Below are the code and all the weights of a small trained network. Each question names an input and a class and asks about switching units off, where a switched-off unit gives its printed mean instead of its output.

import numpy as np


def w(rows, s, z=0):
    codes = np.array(rows[::2]) - 128.0
    scale = np.full(codes.shape[1], s)
    scale[-1] = z or s
    return codes * scale


def norm(h):
    return h / np.sqrt((h * h).mean(-1, keepdims=True) + 1e-5)


def f(y):
    return y / 2 * (1 + np.tanh(0.7978845608 * (y + 0.044715 * y**3)))


def log_softmax(a):
    a = a - a.max(-1, keepdims=True)
    return a - np.log(np.exp(a).sum(-1, keepdims=True))


def net(x, mask):
    res = np.array(x, float).reshape(1, 6) / 4 @ E
    u = 0
    for l in range(2):
        y = f(norm(res) @ A[l][:, :-1].T + A[l][:, -1])
        res = res + np.where(mask[u : u + 15], y, B[l][:, -1]) @ B[l][:, :-1]
        u += 15
    return log_softmax(norm(res)[-1] @ U[:, :-1].T + U[:, -1])


A, B = {}, {}
E = w([
[169,163,218,72,191,243],'x0',
[130,123,123,126,129,131],'x1',
[253,60,143,140,107,106],'x2',
[134,111,92,213,127,185],'x3',
[93,38,207,154,141,126],'x4',
[133,130,105,154,248,82],'x5',
],0.0037)
A[0] = w([
[149,127,87,160,235,94,69],'L0N1',
[76,55,196,183,135,116,82],'L0N2',
[115,145,163,135,171,214,34],'L0N3',
[109,110,139,105,56,146,6],'L0N4',
[178,230,72,113,111,106,90],'L0N5',
[135,125,109,139,247,95,82],'L0N6',
[126,139,142,118,1,183,51],'L0N7',
[177,193,53,128,119,149,27],'L0N8',
[241,87,146,146,123,87,28],'L0N9',
[84,71,22,226,91,121,60],'L0N10',
[107,137,162,41,116,14,51],'L0N11',
[166,116,120,113,173,235,28],'L0N12',
[4,170,131,135,148,135,62],'L0N13',
[75,75,212,132,126,105,121],'L0N14',
[124,94,64,242,130,226,58],'L0N15',
],0.0071,0.0016)
B[0] = w([
[76,90,161,136,96,145,186],'L0N1',
[136,103,77,126,184,134,189],'L0N2',
[162,141,132,160,138,88,180],'L0N3',
[88,127,143,135,129,136,140],'L0N4',
[135,71,102,123,186,133,184],'L0N5',
[79,92,172,124,71,154,189],'L0N6',
[70,66,174,149,108,139,198],'L0N7',
[127,91,108,119,167,138,162],'L0N8',
[159,159,82,144,53,184,210],'L0N9',
[154,155,169,157,161,84,252],'L0N10',
[151,159,170,87,129,86,185],'L0N11',
[142,146,166,158,158,81,184],'L0N12',
[183,153,78,153,63,177,202],'L0N13',
[130,112,87,101,170,133,185],'L0N14',
[128,141,136,3,98,121,206],'L0N15',
],0.018,0.0037)
A[1] = w([
[77,130,65,144,93,15,34],'L1N1',
[80,128,96,151,97,76,108],'L1N2',
[112,153,165,43,109,71,124],'L1N3',
[107,214,57,166,93,185,85],'L1N4',
[114,190,187,126,190,226,54],'L1N5',
[52,72,158,181,85,142,75],'L1N6',
[103,54,36,117,223,154,3],'L1N7',
[127,143,172,155,96,130,131],'L1N8',
[169,153,98,138,115,156,131],'L1N9',
[131,169,138,2,108,129,42],'L1N10',
[169,133,114,212,166,96,21],'L1N11',
[54,199,112,115,179,154,153],'L1N12',
[192,142,79,176,68,169,67],'L1N13',
[23,94,149,175,107,145,68],'L1N14',
[146,182,186,221,179,40,89],'L1N15',
],0.01,0.002)
B[1] = w([
[196,24,195,75,94,171,166],'L1N1',
[129,91,153,87,123,131,140],'L1N2',
[100,208,98,162,170,178,222],'L1N3',
[135,107,128,228,44,177,190],'L1N4',
[157,28,144,68,78,120,162],'L1N5',
[43,154,95,41,138,163,229],'L1N6',
[221,82,5,136,210,97,208],'L1N7',
[120,122,80,89,158,96,171],'L1N8',
[85,142,126,159,82,111,178],'L1N9',
[100,159,175,217,217,122,214],'L1N10',
[98,175,142,80,142,94,172],'L1N11',
[130,49,159,152,100,198,120],'L1N12',
[102,140,104,206,74,186,246],'L1N13',
[44,156,98,47,126,170,209],'L1N14',
[198,208,120,84,39,62,253],'L1N15',
],0.015,0.0044)
U = w([
[34,75,135,34,114,174,129],'0',
[157,80,115,254,17,183,128],'1',
[238,131,204,63,72,31,113],'2',
[217,11,34,158,222,112,98],'3',
[135,172,82,141,141,134,252],'4',
[111,182,189,205,220,125,113],'5',
[91,94,109,180,127,47,2],'6',
],0.0098,0.0076)

Each question gives the input, the list of numbers given to net, and the class t.
The units are the neurons (one row each of A and B). Each row of codes is followed by its name. A weight is (code - 128) times the scale printed after its matrix; where a second scale follows, it is the last column's (A, B and U).
mask holds one flag per neuron, layer by layer. A switched-off neuron (its flag False) gives its mean, the last column of its row in B, instead of its output. The means were averaged over made-up inputs and are rounded, as every weight is.
A unit's drop is (log p(t) with every unit on - log p(t) with that unit switched off) / (log p(t) with every unit on - log p(t) with every unit switched off).
The circuit of an input: a set's keep is (log p(t) with only the set's units on - log p(t) with every unit switched off) / (log p(t) with every unit on - log p(t) with every unit switched off). Starting from the 12 units with the biggest drops (on a tie, the unit counted first), units are removed one at a time, each time the one whose removal leaves the highest keep (on an exact tie, the one counted first), for as long as the keep stays at least 0.8.
circuit, biggest first: the units of the circuit, biggest drop first
unit that matters most: the unit with the biggest drop
k most important neurons: the k neurons with the biggest drops, biggest first
top k neurons in layer l: the k neurons of layer l with the biggest drops, biggest first
input [-8,1,-2,0,2,-8], class 0: 3 most important neurons -> L0N7, L1N6, L1N14
input [3,4,3,-1,-4,-1], class 3: most important neuron -> L0N5
input [0,4,-4,-8,-2,8], class 0: 3 most important neurons -> L0N6, L0N1, L0N15
input [5,5,-5,7,7,-5], class 3: 3 most important neurons -> L0N2, L0N10, L0N14
input [1,-3,-1,5,-4,2], class 5: top 3 neurons in layer 0 -> L0N15, L0N2, L0N14
input [3,8,3,8,-8,6], class 3: 3 most important neurons -> L0N8, L0N5, L1N7
input [-8,4,-7,7,-1,-5], class 2: top 2 neurons in layer 0 -> L0N10, L0N9
input [-6,4,8,2,8,8], class 0: top 3 neurons in layer 0 -> L0N1, L0N6, L0N13
input [-5,7,-4,-1,7,5], class 3: 4 most important neurons -> L0N2, L0N14, L1N7, L0N7
input [7,-2,-7,-2,-1,-4], class 1: circuit, biggest first -> L0N13, L1N4
input [-7,-1,8,2,-5,5], class 1: 3 most important neurons -> L0N9, L0N12, L1N13
input [0,-6,-4,7,8,2], class 3: 2 most important neurons -> L0N2, L1N7
input [-2,-2,-7,8,2,5], class 5: top 2 neurons in layer 0 -> L0N15, L0N9
input [5,3,5,-5,5,-1], class 1: circuit, biggest first -> L0N15
input [3,3,1,-3,-7,-5], class 3: circuit, biggest first -> L0N5, L1N7
input [6,1,-2,-5,5,0], class 2: top 2 neurons in layer 0 -> L0N15, L0N3
input [4,1,-5,7,-4,5], class 5: 4 most important neurons -> L0N15, L0N7, L0N9, L1N10
input [-5,-1,8,1,-4,-8], class 0: top 2 neurons in layer 0 -> L0N7, L0N13
input [3,-3,-6,-7,-6,-1], class 5: 2 most important neurons -> L0N11, L1N10
input [6,-1,6,-4,8,-8], class 0: circuit, biggest first -> L0N7, L1N6
input [-7,-5,1,-6,4,-1], class 2: circuit, biggest first -> L0N15, L1N15, L1N1
input [-6,-4,-7,-8,8,-1], class 3: top 3 neurons in layer 0 -> L0N14, L0N2, L0N9
input [5,4,0,6,1,-6], class 0: top 3 neurons in layer 0 -> L0N7, L0N10, L0N11
input [-7,6,3,0,-4,3], class 2: unit that matters most -> L0N10
input [0,4,-1,3,-4,3], class 3: 4 most important neurons -> L0N5, L0N8, L1N7, L0N7
input [6,6,-2,3,5,1], class 2: top 2 neurons in layer 0 -> L0N12, L0N3
